Here is a tiny trained network, its code and every weight. The questions are about switching its units off for an input and a class, where a switched-off unit gives its printed mean instead of its output.

import numpy as np


def w(rows, s, z=0):
    codes = np.array(rows[::2]) - 128.0
    scale = np.full(codes.shape[1], s)
    scale[-1] = z or s
    return codes * scale


def norm(h):
    return h / np.sqrt((h * h).mean(-1, keepdims=True) + 1e-5)


def f(y):
    return np.maximum(y, 0)


def log_softmax(a):
    a = a - a.max(-1, keepdims=True)
    return a - np.log(np.exp(a).sum(-1, keepdims=True))


def net(x, mask):
    res = np.array(x, float).reshape(1, 6) / 4 @ E
    u = 0
    for l in range(2):
        y = f(norm(res) @ A[l][:, :-1].T + A[l][:, -1])
        res = res + np.where(mask[u : u + 9], y, B[l][:, -1]) @ B[l][:, :-1]
        u += 9
    return log_softmax(norm(res)[-1] @ U[:, :-1].T + U[:, -1])


A, B = {}, {}
E = w([
[129,127,127,129,125],'x0',
[116,142,217,8,81],'x1',
[128,130,131,129,131],'x2',
[128,129,128,128,128],'x3',
[124,9,203,191,129],'x4',
[242,142,160,125,130],'x5',
],0.012)
A[0] = w([
[153,12,168,162,124,13],'0.n1',
[7,104,117,130,116,8],'0.n2',
[131,123,113,129,100,87],'0.n3',
[130,100,188,101,39,72],'0.n4',
[226,80,155,125,150,30],'0.n5',
[239,153,140,120,130,2],'0.n6',
[102,49,153,127,96,59],'0.n7',
[164,98,100,164,152,55],'0.n8',
[133,166,93,108,133,77],'0.n9',
],0.018,0.0063)
B[0] = w([
[52,206,144,163,147,254],'0.n1',
[167,70,113,138,2,211],'0.n2',
[110,132,127,134,133,128],'0.n3',
[154,89,103,83,199,206],'0.n4',
[95,108,120,172,38,203],'0.n5',
[116,96,97,126,46,196],'0.n6',
[101,224,159,171,149,205],'0.n7',
[154,94,131,128,172,189],'0.n8',
[138,174,134,121,148,178],'0.n9',
],0.015,0.0091)
A[1] = w([
[120,124,101,208,117,115],'1.n1',
[108,92,160,27,208,52],'1.n2',
[61,129,174,79,79,80],'1.n3',
[224,156,165,139,117,3],'1.n4',
[125,103,67,215,186,145],'1.n5',
[132,191,74,120,110,100],'1.n6',
[150,181,88,74,120,103],'1.n7',
[132,101,108,114,162,28],'1.n8',
[201,249,86,85,85,74],'1.n9',
],0.013,0.0037)
B[1] = w([
[154,139,103,52,112,245],'1.n1',
[187,101,80,102,199,167],'1.n2',
[177,98,53,114,157,199],'1.n3',
[160,66,122,120,70,140],'1.n4',
[198,111,156,5,181,244],'1.n5',
[92,98,165,182,107,205],'1.n6',
[115,89,178,171,151,201],'1.n7',
[104,101,118,141,126,131],'1.n8',
[62,152,168,188,148,254],'1.n9',
],0.012,0.0073)
U = w([
[41,186,168,172,163,50],'0',
[136,87,86,116,2,159],'1',
[194,109,100,43,219,254],'2',
],0.02,0.00053)

Each question gives the input, the list of numbers given to net, and the class t.
The units are the neurons (one row each of A and B). Each row of codes is followed by its name. A weight is (code - 128) times the scale printed after its matrix; where a second scale follows, it is the last column's (A, B and U).
mask holds one flag per neuron, layer by layer. A switched-off neuron (its flag False) gives its mean, the last column of its row in B, instead of its output. The means were averaged over made-up inputs and are rounded, as every weight is.
A unit's drop is (log p(t) with every unit on - log p(t) with that unit switched off) / (log p(t) with every unit on - log p(t) with every unit switched off).
The circuit of an input: a set's keep is (log p(t) with only the set's units on - log p(t) with every unit switched off) / (log p(t) with every unit on - log p(t) with every unit switched off). Starting from the 12 units with the biggest drops (on a tie, the unit counted first), units are removed one at a time, each time the one whose removal leaves the highest keep (on an exact tie, the one counted first), for as long as the keep stays at least 0.8.
units of the circuit, in order: the units of the circuit, biggest drop first
unit that matters most: the unit with the biggest drop
top k neurons: the k neurons with the biggest drops, biggest first
k most important neurons of layer l: the k neurons of layer l with the biggest drops, biggest first
drop when u is switched off: that unit's drop, to one decimal
input [-1,-2,3,6,2,-5], class 1: units of the circuit, in order : (0.n2)
input [6,-7,3,6,6,3], class 2: 2 most important neurons of layer 1 : (1.n5; 1.n9)
input [4,3,-8,-5,-7,5], class 0: top 2 neurons : (1.n9; 0.n2)
input [1,2,5,-3,6,5], class 0: 2 most important neurons of layer 0 : (0.n1; 0.n2)
input [8,8,7,-6,6,6], class 2: 2 most important neurons of layer 0 : (0.n4; 0.n2)
input [5,-4,0,-1,-5,5], class 0: top 3 neurons : (1.n9; 0.n2; 0.n9)
input [8,7,-7,6,7,2], class 0: 2 most important neurons of layer 0 : (0.n7; 0.n1)
input [1,6,-6,0,1,4], class 2: 2 most important neurons of layer 0 : (0.n4; 0.n2)
input [6,-6,5,-6,5,3], class 2: top 4 neurons : (1.n5; 0.n8; 1.n9; 1.n1)
input [0,-4,-2,1,0,3], class 2: 2 most important neurons of layer 1 : (1.n5; 1.n6)
input [2,-1,-3,-8,-5,4], class 0: top 2 neurons : (1.n9; 0.n2)
input [-3,7,-6,-2,-1,8], class 1: top 2 neurons : (0.n6; 0.n5)
input [-5,6,6,8,2,3], class 2: drop when 0.n4 is switched off : 2.2
input [7,6,-8,4,-8,-1], class 0: unit that matters most : 1.n9
input [-3,7,8,4,1,-8], class 1: drop when 0.n2 is switched off : 4.5
input [-6,4,-1,-8,5,3], class 0: drop when 0.n1 is switched off : 0.2
input [-4,-8,-3,7,5,3], class 2: drop when 1.n5 is switched off : 1.0
